Here is a tiny trained network, its code and every weight. The questions are about switching its units off for an input and a class, where a switched-off unit gives its printed mean instead of its output.

import numpy as np


def w(rows, s, z=0):
    codes = np.array(rows[::2]) - 128.0
    scale = np.full(codes.shape[1], s)
    scale[-1] = z or s
    return codes * scale


def norm(h):
    return h / np.sqrt((h * h).mean(-1, keepdims=True) + 1e-5)


def f(y):
    return np.maximum(y, 0)


def log_softmax(a):
    a = a - a.max(-1, keepdims=True)
    return a - np.log(np.exp(a).sum(-1, keepdims=True))


def net(x, mask):
    res = np.array(x, float).reshape(1, 7) / 4 @ E
    u = 0
    for l in range(4):
        y = f(norm(res) @ A[l][:, :-1].T + A[l][:, -1])
        res = res + np.where(mask[u : u + 5], y, B[l][:, -1]) @ B[l][:, :-1]
        u += 5
    return log_softmax(norm(res)[-1] @ U[:, :-1].T + U[:, -1])


A, B = {}, {}
E = w([
[177,46,230],'x0',
[130,163,190],'x1',
[129,128,123],'x2',
[255,147,93],'x3',
[127,130,129],'x4',
[126,134,132],'x5',
[129,134,140],'x6',
],0.0093)
A[0] = w([
[164,15,12,249],'0.n0',
[109,141,158,119],'0.n1',
[46,162,133,218],'0.n2',
[100,2,19,113],'0.n3',
[120,39,217,76],'0.n4',
],0.0089,0.0013)
B[0] = w([
[129,147,224,239],'0.n0',
[135,169,81,160],'0.n1',
[247,174,144,238],'0.n2',
[123,254,221,224],'0.n3',
[71,42,110,254],'0.n4',
],0.0092,0.0042)
A[1] = w([
[61,160,11,252],'1.n0',
[125,88,185,214],'1.n1',
[47,128,117,156],'1.n2',
[177,168,166,33],'1.n3',
[211,127,137,144],'1.n4',
],0.012,0.0022)
B[1] = w([
[161,9,91,214],'1.n0',
[51,92,112,254],'1.n1',
[181,141,170,184],'1.n2',
[118,157,138,225],'1.n3',
[154,180,164,228],'1.n4',
],0.013,0.0049)
A[2] = w([
[111,34,105,40],'2.n0',
[99,143,163,163],'2.n1',
[81,138,192,251],'2.n2',
[74,18,123,153],'2.n3',
[2,130,115,89],'2.n4',
],0.0085,0.0026)
B[2] = w([
[254,165,111,174],'2.n0',
[87,104,34,188],'2.n1',
[53,159,110,255],'2.n2',
[121,177,225,226],'2.n3',
[218,247,66,181],'2.n4',
],0.0092,0.0053)
A[3] = w([
[41,133,99,36],'3.n0',
[121,45,166,61],'3.n1',
[127,254,138,252],'3.n2',
[13,124,90,100],'3.n3',
[3,126,69,67],'3.n4',
],0.0079,0.0022)
B[3] = w([
[221,173,137,148],'3.n0',
[142,106,73,149],'3.n1',
[57,156,56,255],'3.n2',
[199,162,103,164],'3.n3',
[251,151,202,157],'3.n4',
],0.011,0.007)
U = w([
[110,124,138,199],'0',
[119,132,148,135],'1',
[101,143,144,105],'2',
[99,1,99,174],'3',
[177,163,168,3],'4',
],0.018,0.007)

Each question gives the input, the list of numbers given to net, and the class t.
The units are the neurons (one row each of A and B). Each row of codes is followed by its name. A weight is (code - 128) times the scale printed after its matrix; where a second scale follows, it is the last column's (A, B and U).
mask holds one flag per neuron, layer by layer. A switched-off neuron (its flag False) gives its mean, the last column of its row in B, instead of its output. The means were averaged over made-up inputs and are rounded, as every weight is.
A unit's drop is (log p(t) with every unit on - log p(t) with that unit switched off) / (log p(t) with every unit on - log p(t) with every unit switched off).
The circuit of an input: a set's keep is (log p(t) with only the set's units on - log p(t) with every unit switched off) / (log p(t) with every unit on - log p(t) with every unit switched off). Starting from the 12 units with the biggest drops (on a tie, the unit counted first), units are removed one at a time, each time the one whose removal leaves the highest keep (on an exact tie, the one counted first), for as long as the keep stays at least 0.8.
circuit, biggest first: the units of the circuit, biggest drop first
unit that matters most: the unit with the biggest drop
k most important neurons: the k neurons with the biggest drops, biggest first
k most important neurons of layer l: the k neurons of layer l with the biggest drops, biggest first
input [-8,-7,-5,-5,-2,-2,-5], class 3: circuit, biggest first : (1.n0)
input [-4,2,-2,-6,-7,5,3], class 4: 2 most important neurons : (2.n2; 1.n0)
input [8,1,-4,-4,8,2,-2], class 3: 2 most important neurons : (0.n4; 0.n3)
input [-7,6,2,3,7,-1,-4], class 3: circuit, biggest first : (1.n0; 0.n3)
input [-5,5,-4,-7,-3,-1,-1], class 4: 4 most important neurons : (2.n1; 3.n2; 1.n4; 2.n3)
input [6,4,-3,0,-7,4,4], class 3: circuit, biggest first : (0.n4; 0.n3)
input [-7,6,-6,3,6,-5,-4], class 3: circuit, biggest first : (1.n0; 0.n3)
input [3,0,-4,-7,-7,-6,2], class 4: 3 most important neurons of layer 3 : (3.n4; 3.n3; 3.n0)
input [-8,7,2,4,-8,-5,7], class 3: 2 most important neurons of layer 2 : (2.n3; 2.n4)
input [-5,0,4,-7,8,5,0], class 4: 2 most important neurons of layer 0 : (0.n4; 0.n2)
input [8,0,4,1,-4,6,4], class 3: 2 most important neurons of layer 0 : (0.n4; 0.n3)
input [-6,-4,3,-7,6,5,-4], class 4: 2 most important neurons : (2.n0; 0.n3)
input [7,-2,-8,5,-5,4,-6], class 3: 2 most important neurons : (2.n4; 3.n1)
input [-7,-3,-8,-3,-6,3,-5], class 3: circuit, biggest first : (1.n0)
input [-5,0,2,-8,-5,-2,5], class 4: 2 most important neurons of layer 2 : (2.n0; 2.n3)
input [-4,1,2,-4,5,3,-1], class 3: 2 most important neurons of layer 1 : (1.n0; 1.n1)
input [-6,4,-3,-8,0,4,1], class 4: 2 most important neurons of layer 2 : (2.n0; 2.n2)
input [-7,6,8,6,-3,-2,-3], class 3: 2 most important neurons of layer 2 : (2.n3; 2.n4)
input [4,-8,4,1,6,-1,-4], class 2: 2 most important neurons of layer 0 : (0.n0; 0.n3)
input [4,-7,5,-8,-7,-4,4], class 4: unit that matters most : 3.n4
